Below are the code and all the weights of a small trained network. Each question names an input and a class and asks about switching units off, where a switched-off unit gives its printed mean instead of its output.

import numpy as np


def w(rows, s, z=0):
    codes = np.array(rows[::2]) - 128.0
    scale = np.full(codes.shape[1], s)
    scale[-1] = z or s
    return codes * scale


def f(y):
    return np.maximum(y, 0)


def log_softmax(a):
    a = a - a.max(-1, keepdims=True)
    return a - np.log(np.exp(a).sum(-1, keepdims=True))


def net(x, mask):
    res = np.array(x, float).reshape(1, 8) / 4 @ E
    y = f(res @ A[0][:, :-1].T + A[0][:, -1])
    res = res + np.where(mask, y, B[0][:, -1]) @ B[0][:, :-1]
    return log_softmax(res[-1] @ U[:, :-1].T + U[:, -1])


A, B = {}, {}
E = w([
[86,90,183,157,119],'x0',
[90,141,147,49,216],'x1',
[56,45,51,35,77],'x2',
[154,50,198,164,194],'x3',
[243,117,185,120,111],'x4',
[56,239,131,124,113],'x5',
[90,141,157,220,152],'x6',
[145,154,2,123,174],'x7',
],0.0076)
A[0] = w([
[163,44,250,65,135,236],'n0',
[127,145,113,55,189,163],'n1',
[95,49,219,140,147,81],'n2',
[126,95,179,186,46,173],'n3',
[163,180,118,198,189,150],'n4',
[10,144,165,143,113,164],'n5',
[127,161,202,96,192,253],'n6',
[133,169,221,170,216,158],'n7',
[179,92,115,236,98,210],'n8',
[141,122,57,181,89,187],'n9',
[101,167,60,108,201,136],'n10',
[83,223,121,152,186,172],'n11',
[122,108,139,228,9,120],'n12',
[182,202,110,171,151,127],'n13',
[33,126,164,81,168,143],'n14',
[207,174,65,52,68,99],'n15',
[52,123,118,138,20,199],'n16',
[2,69,191,200,75,159],'n17',
[47,146,77,123,153,172],'n18',
],0.0085,0.0041)
B[0] = w([
[124,80,65,121,159,244],'n0',
[54,93,123,154,115,173],'n1',
[149,115,89,113,111,194],'n2',
[199,29,144,98,91,207],'n3',
[219,157,78,166,127,190],'n4',
[108,125,203,166,171,192],'n5',
[87,70,55,211,130,198],'n6',
[122,158,105,250,112,213],'n7',
[198,74,106,99,107,219],'n8',
[226,163,119,32,131,183],'n9',
[111,157,122,149,144,180],'n10',
[80,208,61,151,151,186],'n11',
[254,104,179,141,81,207],'n12',
[160,180,73,130,102,182],'n13',
[42,113,166,143,206,183],'n14',
[85,143,120,58,61,189],'n15',
[151,116,206,99,160,201],'n16',
[117,95,234,151,155,222],'n17',
[74,172,134,85,161,189],'n18',
],0.0081,0.011)
U = w([
[182,84,214,148,48,107],'0',
[153,176,153,27,31,143],'1',
[141,86,89,156,185,252],'2',
[159,201,122,246,69,72],'3',
[191,107,106,179,198,101],'4',
[197,201,88,107,141,112],'5',
[91,163,179,171,208,121],'6',
[171,68,109,120,205,89],'7',
],0.011,0.0042)

Each question gives the input, the list of numbers given to net, and the class t.
The units are the neurons (one row each of A and B). Each row of codes is followed by its name. A weight is (code - 128) times the scale printed after its matrix; where a second scale follows, it is the last column's (A, B and U).
mask holds one flag per neuron, in row order. A switched-off neuron (its flag False) gives its mean, the last column of its row in B, instead of its output. The means were averaged over made-up inputs and are rounded, as every weight is.
A unit's drop is (log p(t) with every unit on - log p(t) with that unit switched off) / (log p(t) with every unit on - log p(t) with every unit switched off).
The circuit of an input: a set's keep is (log p(t) with only the set's units on - log p(t) with every unit switched off) / (log p(t) with every unit on - log p(t) with every unit switched off). Starting from the 12 units with the biggest drops (on a tie, the unit counted first), units are removed one at a time, each time the one whose removal leaves the highest keep (on an exact tie, the one counted first), for as long as the keep stays at least 0.8.
units of the circuit, in order: the units of the circuit, biggest drop first
k most important neurons: the k neurons with the biggest drops, biggest first
drop when u is switched off: that unit's drop, to one decimal
input [-8,6,5,-8,-8,-6,-3,4], class 1: units of the circuit, in order -> n15
input [6,-7,1,-7,3,8,8,5], class 0: units of the circuit, in order -> n12, n16
input [-4,0,2,2,-5,3,-8,-1], class 1: units of the circuit, in order -> n15, n0
input [7,1,7,-1,3,8,8,-6], class 6: 2 most important neurons -> n14, n5
input [1,3,3,3,1,0,-6,-7], class 7: 2 most important neurons -> n0, n7
input [-5,6,1,3,6,5,-8,-4], class 2: 2 most important neurons -> n6, n0
input [-8,-7,0,-2,-2,6,-1,-8], class 0: units of the circuit, in order -> n12, n16
input [-2,-1,-7,4,6,-1,-1,-4], class 4: 2 most important neurons -> n0, n8
input [-4,-3,8,-7,2,-7,4,7], class 1: drop when n13 is switched off -> 0.0
input [4,2,-7,-5,-7,1,-8,2], class 6: drop when n7 is switched off -> 0.1
input [1,7,8,-2,2,4,-7,8], class 1: drop when n15 is switched off -> 0.9
